Below is a small trained network, with its code and all its weights. Each question gives an input and a target symbol and asks what happens when units are switched off, that is, made to give their printed mean instead of their output.

import numpy as np


def w(rows, s, z=0):
    codes = np.array(rows[::2]) - 128.0
    scale = np.full(codes.shape[1], s)
    scale[-1] = z or s
    return codes * scale


def f(y):
    return y / 2 * (1 + np.tanh(0.7978845608 * (y + 0.044715 * y**3)))


def softmax(a):
    e = np.exp(a - a.max(-1, keepdims=True))
    return e / e.sum(-1, keepdims=True)


def log_softmax(a):
    a = a - a.max(-1, keepdims=True)
    return a - np.log(np.exp(a).sum(-1, keepdims=True))


def net(x, mask):
    ids = ['ΓΘΛΠεμτ'.index(c) for c in x.split()]
    T = len(ids)
    res = E[ids] + P[:T]
    u = 0
    for l in range(3):
        r = res
        for j in range(3):
            rows = slice(2 * j, 2 * j + 2)
            q, k, v = (r @ M[l][rows].T for M in (Q, K, V))
            z = softmax(np.where(np.tri(T) > 0, q @ k.T / 2**0.5, -1e9)) @ v
            o = O[l][rows]
            res = res + np.where(mask[u + j], z, o[:, -1]) @ o[:, :-1]
        u += 3
        y = f(res @ A[l][:, :-1].T + A[l][:, -1])
        res = res + np.where(mask[u : u + 4], y, B[l][:, -1]) @ B[l][:, :-1]
        u += 4
    return log_softmax(res[-1] @ U[:, :-1].T + U[:, -1])


Q, K, V, O, A, B = {}, {}, {}, {}, {}, {}
E = w([
[133,200,140],'Γ',
[103,32,50],'Θ',
[85,169,118],'Λ',
[254,26,221],'Π',
[45,141,114],'ε',
[15,102,118],'μ',
[180,187,173],'τ',
],0.0098)
P = w([
[134,216,251],'0',
[198,192,169],'1',
[227,191,130],'2',
[230,186,123],'3',
[213,177,145],'4',
[206,164,146],'5',
[218,167,140],'6',
[192,160,151],'7',
[202,167,158],'8',
[174,190,204],'9',
],0.003)
Q[0] = w([
[102,112,123],'0.h1',
[109,93,100],'0.h1',
[240,114,129],'0.h2',
[113,213,226],'0.h2',
[128,61,85],'0.h3',
[255,213,146],'0.h3',
],0.0097)
K[0] = w([
[123,166,201],'0.h1',
[144,175,72],'0.h1',
[203,35,122],'0.h2',
[212,209,235],'0.h2',
[204,57,64],'0.h3',
[206,255,105],'0.h3',
],0.0088)
V[0] = w([
[69,91,138],'0.h1',
[76,124,94],'0.h1',
[48,172,56],'0.h2',
[191,230,225],'0.h2',
[63,254,196],'0.h3',
[106,111,72],'0.h3',
],0.0049)
O[0] = w([
[246,252,209,95],'0.h1',
[209,146,25,97],'0.h1',
[200,50,27,76],'0.h2',
[25,192,173,254],'0.h2',
[35,116,185,210],'0.h3',
[196,200,182,87],'0.h3',
],0.0036,0.0034)
A[0] = w([
[33,81,2,135],'0.n1',
[102,152,149,253],'0.n2',
[141,52,167,69],'0.n3',
[164,5,169,191],'0.n4',
],0.0096,0.0052)
B[0] = w([
[107,2,249,157],'0.n1',
[57,164,142,255],'0.n2',
[176,195,194,112],'0.n3',
[188,183,226,154],'0.n4',
],0.008,0.0056)
Q[1] = w([
[181,254,161],'1.h1',
[19,174,77],'1.h1',
[75,172,208],'1.h2',
[206,114,45],'1.h2',
[26,247,236],'1.h3',
[146,19,103],'1.h3',
],0.0083)
K[1] = w([
[131,63,67],'1.h1',
[255,104,238],'1.h1',
[234,30,135],'1.h2',
[20,194,106],'1.h2',
[202,40,233],'1.h3',
[71,194,98],'1.h3',
],0.0087)
V[1] = w([
[110,138,147],'1.h1',
[85,94,84],'1.h1',
[177,120,106],'1.h2',
[81,68,2],'1.h2',
[209,107,130],'1.h3',
[74,152,41],'1.h3',
],0.0073)
O[1] = w([
[202,95,53,150],'1.h1',
[21,117,131,94],'1.h1',
[128,239,159,106],'1.h2',
[1,158,152,2],'1.h2',
[238,95,217,126],'1.h3',
[40,183,174,43],'1.h3',
],0.0049,0.0094)
A[1] = w([
[238,203,213,97],'1.n1',
[46,179,79,255],'1.n2',
[178,186,154,158],'1.n3',
[197,96,2,114],'1.n4',
],0.007,0.0069)
B[1] = w([
[10,108,173,253],'1.n1',
[195,103,2,243],'1.n2',
[137,71,154,204],'1.n3',
[168,145,236,173],'1.n4',
],0.0067,0.0061)
Q[2] = w([
[210,123,126],'2.h1',
[167,172,103],'2.h1',
[2,121,97],'2.h2',
[67,84,87],'2.h2',
[154,144,82],'2.h3',
[173,155,114],'2.h3',
],0.012)
K[2] = w([
[209,67,210],'2.h1',
[167,146,169],'2.h1',
[6,91,16],'2.h2',
[104,165,36],'2.h2',
[131,197,162],'2.h3',
[177,151,117],'2.h3',
],0.011)
V[2] = w([
[71,245,152],'2.h1',
[111,34,223],'2.h1',
[135,29,77],'2.h2',
[232,82,57],'2.h2',
[244,254,101],'2.h3',
[209,77,120],'2.h3',
],0.0051)
O[2] = w([
[254,76,109,35],'2.h1',
[102,107,181,255],'2.h1',
[85,73,20,165],'2.h2',
[76,175,65,153],'2.h2',
[214,194,95,138],'2.h3',
[101,139,59,176],'2.h3',
],0.0073,0.0051)
A[2] = w([
[249,255,80,126],'2.n1',
[159,163,56,26],'2.n2',
[29,163,29,96],'2.n3',
[119,85,176,253],'2.n4',
],0.0072,0.0059)
B[2] = w([
[115,215,79,194],'2.n1',
[236,106,208,151],'2.n2',
[254,44,138,216],'2.n3',
[83,166,77,254],'2.n4',
],0.0094,0.0071)
U = w([
[185,255,129,145],'Γ',
[50,105,69,83],'Θ',
[251,157,153,86],'Λ',
[225,138,243,86],'Π',
[216,81,135,51],'ε',
[142,70,106,64],'μ',
[52,218,79,255],'τ',
],0.0065,0.0073)

Each question gives the input, a string of symbols that net reads in full, and the target symbol t.
The units are the heads (2 rows each of Q, K, V and O) and the neurons (one row each of A and B). Each row of codes is followed by its name. A weight is (code - 128) times the scale printed after its matrix; where a second scale follows, it is the last column's (O, A, B and U).
mask holds one flag per unit, layer by layer, with each layer's heads first. A switched-off unit (its flag False) gives its mean, the last column of its rows in O or B, instead of its output. The means were averaged over made-up inputs and are rounded, as every weight is.
A unit's drop is (log p(t) with every unit on - log p(t) with that unit switched off) / (log p(t) with every unit on - log p(t) with every unit switched off).
unit that matters most: the unit with the biggest drop
k most important neurons: the k neurons with the biggest drops, biggest first
top k neurons in layer l: the k neurons of layer l with the biggest drops, biggest first
which heads matter: for each layer, one digit per head in row order, 1 if its drop is at least 0.15 and else 0, layers parted by /
drop of u: that unit's drop, to one decimal
input Λ τ τ μ Θ Π Γ Π Λ, target Π: 2 most important neurons -> 1.n1, 0.n4
input Π τ ε μ Θ τ μ μ τ τ, target τ: which heads matter -> 010 / 010 / 100
input Γ Λ μ τ ε, target ε: 2 most important neurons -> 1.n2, 2.n3
input Π τ τ τ τ τ, target Π: top 3 neurons in layer 0 -> 0.n4, 0.n3, 0.n1
input Π Θ τ, target τ: top 3 neurons in layer 2 -> 2.n3, 2.n4, 2.n2
input ε Γ μ μ Λ ε, target μ: 2 most important neurons -> 2.n3, 1.n2
input ε τ Γ Γ, target Λ: 4 most important neurons -> 1.n2, 2.n3, 0.n4, 2.n2
input τ μ μ, target μ: which heads matter -> 000 / 011 / 010
input Λ Γ Λ, target ε: top 2 neurons in layer 1 -> 1.n2, 1.n4
input Γ Π τ ε, target Π: top 2 neurons in layer 1 -> 1.n1, 1.n4
input τ Λ μ ε, target ε: most important neuron -> 2.n3
input ε μ Π, target Π: 4 most important neurons -> 1.n1, 0.n4, 1.n2, 0.n3
input Λ Λ Λ Π ε τ μ, target Π: 2 most important neurons -> 0.n4, 1.n1
input Γ τ Γ Λ Γ Γ Γ Γ Λ Λ, target Λ: top 2 neurons in layer 1 -> 1.n2, 1.n1
input τ μ Π Γ Γ Γ Π ε, target Π: unit that matters most -> 1.n1
input τ τ Γ μ τ Λ, target ε: 3 most important neurons -> 2.n3, 1.n2, 0.n4
input Π τ μ, target Π: top 3 neurons in layer 1 -> 1.n1, 1.n4, 1.n2
input τ τ Π, target Π: drop of 0.h2 -> -0.1
input Λ Π Γ Λ τ τ, target Π: drop of 1.n1 -> 2.6
input ε μ τ τ τ μ Π τ Λ, target Π: drop of 1.n4 -> 0.4
input τ ε Λ τ Γ τ Γ, target Λ: drop of 0.n1 -> 0.4
